Below is a small trained network, with its code and all its weights. Each question gives an input and a class and asks what happens when units are switched off, that is, made to give their printed mean instead of their output.

import numpy as np


def w(rows, s, z=0):
    codes = np.array(rows[::2]) - 128.0
    scale = np.full(codes.shape[1], s)
    scale[-1] = z or s
    return codes * scale


def f(y):
    return y / 2 * (1 + np.tanh(0.7978845608 * (y + 0.044715 * y**3)))


def log_softmax(a):
    a = a - a.max(-1, keepdims=True)
    return a - np.log(np.exp(a).sum(-1, keepdims=True))


def net(x, mask):
    res = np.array(x, float).reshape(1, 7) / 4 @ E
    y = f(res @ A[0][:, :-1].T + A[0][:, -1])
    res = res + np.where(mask, y, B[0][:, -1]) @ B[0][:, :-1]
    return log_softmax(res[-1] @ U[:, :-1].T + U[:, -1])


A, B = {}, {}
E = w([
[49,254,231,89,187,172,160,155,174,35,134],'x0',
[110,87,189,112,10,207,18,118,205,130,28],'x1',
[82,207,86,216,18,120,173,95,219,146,226],'x2',
[179,66,157,166,178,139,248,60,211,127,44],'x3',
[130,124,124,125,128,125,135,132,130,124,131],'x4',
[188,249,84,165,159,63,55,73,138,90,57],'x5',
[212,113,154,192,140,253,99,62,71,57,205],'x6',
],0.005)
A[0] = w([
[110,170,109,187,56,117,159,108,190,127,181,102],'n0',
[159,104,145,157,162,146,213,99,190,118,69,102],'n1',
[95,142,112,122,109,57,141,198,187,178,84,104],'n2',
[123,88,158,79,166,112,59,168,61,101,92,111],'n3',
[185,204,82,163,163,48,75,70,143,85,64,124],'n4',
[158,93,136,169,167,121,190,55,191,120,61,124],'n5',
[133,151,81,132,204,86,198,128,76,133,166,106],'n6',
[73,39,171,83,116,198,231,198,102,158,191,119],'n7',
[112,94,154,101,64,179,77,127,191,118,75,121],'n8',
[114,93,187,127,73,163,65,134,183,137,84,118],'n9',
[79,168,112,94,93,125,2,201,47,163,189,126],'n10',
[136,126,100,142,207,74,200,160,90,117,183,112],'n11',
[77,198,198,72,171,193,173,169,168,64,130,114],'n12',
[111,109,155,131,72,185,68,134,185,112,67,107],'n13',
[164,87,155,101,204,119,107,180,69,107,81,94],'n14',
[107,173,112,170,65,119,158,88,192,149,190,97],'n15',
[158,225,97,153,160,80,84,68,128,68,61,128],'n16',
[111,164,112,188,51,94,138,116,193,103,205,114],'n17',
[179,111,158,196,141,201,90,88,96,79,187,115],'n18',
[181,54,71,158,72,85,108,114,105,171,131,105],'n19',
[157,101,155,48,188,133,105,121,61,115,69,97],'n20',
[207,127,140,167,133,215,118,92,79,85,178,116],'n21',
[181,227,91,174,143,77,56,87,109,112,72,119],'n22',
[160,101,154,65,211,116,101,136,78,112,74,113],'n23',
[164,59,58,172,91,113,94,81,83,213,90,134],'n24',
[88,128,140,105,121,35,148,191,152,177,96,106],'n25',
[189,74,50,154,85,121,107,93,115,230,133,121],'n26',
[155,84,156,140,172,124,184,55,202,129,96,91],'n27',
[119,120,156,122,52,191,80,115,154,142,58,105],'n28',
[163,55,65,174,87,99,110,120,98,187,125,95],'n29',
[166,46,58,152,90,92,116,97,91,178,119,105],'n30',
[149,87,119,153,173,139,208,76,206,148,60,118],'n31',
[50,207,215,115,171,154,139,108,211,23,143,104],'n32',
[78,139,114,76,125,60,140,155,162,206,92,121],'n33',
[182,84,161,151,166,132,210,94,190,124,73,119],'n34',
[94,139,116,85,124,60,139,170,172,185,91,117],'n35',
[158,119,109,134,125,120,114,148,154,139,91,250],'n36',
[130,133,77,133,209,82,190,144,89,105,181,99],'n37',
[81,129,96,87,118,62,146,171,158,182,87,118],'n38',
[174,107,150,181,143,203,111,76,84,89,187,113],'n39',
[130,108,163,110,44,151,62,113,178,106,56,105],'n40',
[76,130,107,89,132,61,137,157,165,181,90,92],'n41',
[88,125,106,90,123,60,142,155,161,159,82,98],'n42',
[171,87,178,67,183,112,81,133,83,117,59,122],'n43',
[163,127,150,198,139,222,106,79,82,101,176,114],'n44',
[154,92,160,169,156,139,201,71,188,140,64,117],'n45',
[125,184,111,212,41,112,152,79,181,151,178,119],'n46',
],0.0058,0.011)
B[0] = w([
[86,110,82,174,177,197,120,160,165,164,93,149],'n0',
[106,175,97,76,88,150,52,158,74,124,152,144],'n1',
[103,84,112,144,130,105,98,76,150,93,70,151],'n2',
[82,133,78,120,149,183,137,142,148,140,146,149],'n3',
[123,39,172,148,49,143,158,129,104,181,149,175],'n4',
[106,139,117,82,104,132,100,148,94,102,172,158],'n5',
[156,146,122,187,172,94,88,73,99,170,164,153],'n6',
[167,28,182,155,21,134,111,104,94,196,101,173],'n7',
[154,148,125,172,182,87,117,61,89,174,187,164],'n8',
[147,147,118,164,162,89,124,78,106,168,181,160],'n9',
[81,181,77,31,63,136,84,149,71,73,202,188],'n10',
[159,157,124,188,178,90,62,41,86,192,175,157],'n11',
[180,148,201,184,131,94,104,209,104,118,83,174],'n12',
[171,173,115,195,198,78,102,72,94,185,170,157],'n13',
[83,107,79,168,168,198,114,137,157,171,98,140],'n14',
[82,112,79,174,185,205,114,149,165,175,76,146],'n15',
[143,47,186,149,56,135,153,141,107,166,150,178],'n16',
[71,108,84,141,170,196,141,157,155,151,111,157],'n17',
[104,119,109,108,121,85,116,74,162,67,63,163],'n18',
[155,169,176,166,151,126,106,194,108,111,98,158],'n19',
[60,100,77,182,175,209,137,160,178,164,85,144],'n20',
[111,101,109,124,115,79,120,81,165,73,73,163],'n21',
[126,52,157,118,53,150,132,131,107,172,151,171],'n22',
[58,102,99,173,156,196,151,154,172,162,124,151],'n23',
[128,163,181,142,158,121,147,180,127,99,127,180],'n24',
[118,109,114,127,118,91,99,85,129,84,86,151],'n25',
[142,163,185,144,152,110,132,190,115,102,107,174],'n26',
[97,179,92,84,78,151,22,152,63,117,132,139],'n27',
[151,173,116,175,181,100,100,77,95,167,176,155],'n28',
[154,171,178,168,156,118,85,197,107,126,76,153],'n29',
[147,171,178,155,163,101,107,194,121,107,87,159],'n30',
[92,158,102,81,96,140,73,149,91,92,176,156],'n31',
[168,145,188,185,170,105,101,202,111,111,82,180],'n32',
[117,103,125,122,125,104,129,86,143,76,98,160],'n33',
[95,147,97,70,89,146,85,151,83,107,172,154],'n34',
[125,101,123,139,121,111,112,92,150,82,106,154],'n35',
[91,103,165,116,153,111,254,121,172,78,235,254],'n36',
[180,161,114,197,186,86,54,60,84,203,157,151],'n37',
[125,105,129,126,128,94,113,91,156,76,99,156],'n38',
[102,98,114,125,121,86,100,84,168,73,59,158],'n39',
[155,161,109,183,194,105,110,66,97,181,181,161],'n40',
[123,114,116,137,115,113,79,81,132,84,55,142],'n41',
[115,109,111,135,130,120,94,91,136,88,67,140],'n42',
[56,102,92,157,168,189,168,151,182,149,135,157],'n43',
[97,110,102,118,126,73,108,87,159,68,58,161],'n44',
[91,171,96,82,91,131,82,147,80,109,175,154],'n45',
[74,98,85,158,173,203,143,170,169,149,118,166],'n46',
],0.0069,0.0097)
U = w([
[175,181,102,173,199,82,101,13,107,214,169,99],'0',
[90,107,36,156,179,232,136,177,203,167,80,103],'1',
[178,191,241,155,151,97,112,254,124,79,53,105],'2',
[129,95,85,106,101,72,110,18,177,13,26,111],'3',
[113,203,47,29,48,148,81,170,77,82,197,114],'4',
[131,119,158,122,137,110,177,122,160,100,183,245],'5',
[160,21,199,135,8,141,138,113,114,216,128,107],'6',
[247,207,103,17,118,130,245,91,214,145,115,103],'7',
],0.0083,0.013)

Each question gives the input, the list of numbers given to net, and the class t.
The units are the neurons (one row each of A and B). Each row of codes is followed by its name. A weight is (code - 128) times the scale printed after its matrix; where a second scale follows, it is the last column's (A, B and U).
mask holds one flag per neuron, in row order. A switched-off neuron (its flag False) gives its mean, the last column of its row in B, instead of its output. The means were averaged over made-up inputs and are rounded, as every weight is.
A unit's drop is (log p(t) with every unit on - log p(t) with that unit switched off) / (log p(t) with every unit on - log p(t) with every unit switched off).
The circuit of an input: a set's keep is (log p(t) with only the set's units on - log p(t) with every unit switched off) / (log p(t) with every unit on - log p(t) with every unit switched off). Starting from the 12 units with the biggest drops (on a tie, the unit counted first), units are removed one at a time, each time the one whose removal leaves the highest keep (on an exact tie, the one counted first), for as long as the keep stays at least 0.8.
circuit, biggest first: the units of the circuit, biggest drop first
top k neurons: the k neurons with the biggest drops, biggest first
drop when u is switched off: that unit's drop, to one decimal
input [-7,-4,-5,7,-4,4,-2], class 2: circuit, biggest first : [n30; n24]
input [-5,-6,-8,-8,3,2,-8], class 1: circuit, biggest first : [n23; n20]
input [8,7,8,5,-7,-8,-8], class 1: circuit, biggest first : [n15]
input [-3,-6,7,-3,-7,4,-5], class 1: circuit, biggest first : [n46; n17]
input [4,7,2,4,7,8,-2], class 6: circuit, biggest first : [n16; n4]
input [7,-6,-7,6,4,-4,6], class 1: circuit, biggest first : [n20; n14]
input [-2,6,-6,4,0,-1,-6], class 0: circuit, biggest first : [n8; n40]
input [8,1,4,7,3,7,3], class 2: top 3 neurons : [n32; n12; n10]
input [2,-1,8,5,2,-6,-8], class 1: top 3 neurons : [n15; n0; n46]
input [8,-5,5,-6,2,8,7], class 2: top 3 neurons : [n32; n12; n36]
input [7,-8,7,-1,1,5,6], class 0: top 2 neurons : [n37; n11]
input [8,-8,-4,3,-5,7,-6], class 0: top 2 neurons : [n11; n37]
input [-7,6,0,2,-4,6,-1], class 2: top 2 neurons : [n24; n26]
input [-1,-8,-5,8,-2,-1,2], class 0: circuit, biggest first : [n11]
input [-7,-8,7,-1,-8,-7,1], class 0: top 3 neurons : [n11; n37; n6]
input [4,-1,-6,-3,-5,8,-2], class 6: top 3 neurons : [n16; n4; n22]
input [8,-4,4,-4,-8,-1,-7], class 2: top 2 neurons : [n12; n32]
input [3,3,-5,7,1,-8,-4], class 6: top 3 neurons : [n7; n10; n12]
input [-2,3,-5,5,-4,-8,-8], class 3: drop when n38 is switched off : 0.1
input [1,-5,-1,-7,0,-3,-4], class 4: drop when n10 is switched off : 0.9
input [-2,4,-3,1,-3,0,6], class 3: drop when n40 is switched off : 0.0
input [1,7,-1,-1,-8,-7,-8], class 3: drop when n2 is switched off : 0.2
input [8,2,4,5,0,1,-7], class 2: circuit, biggest first : [n32]
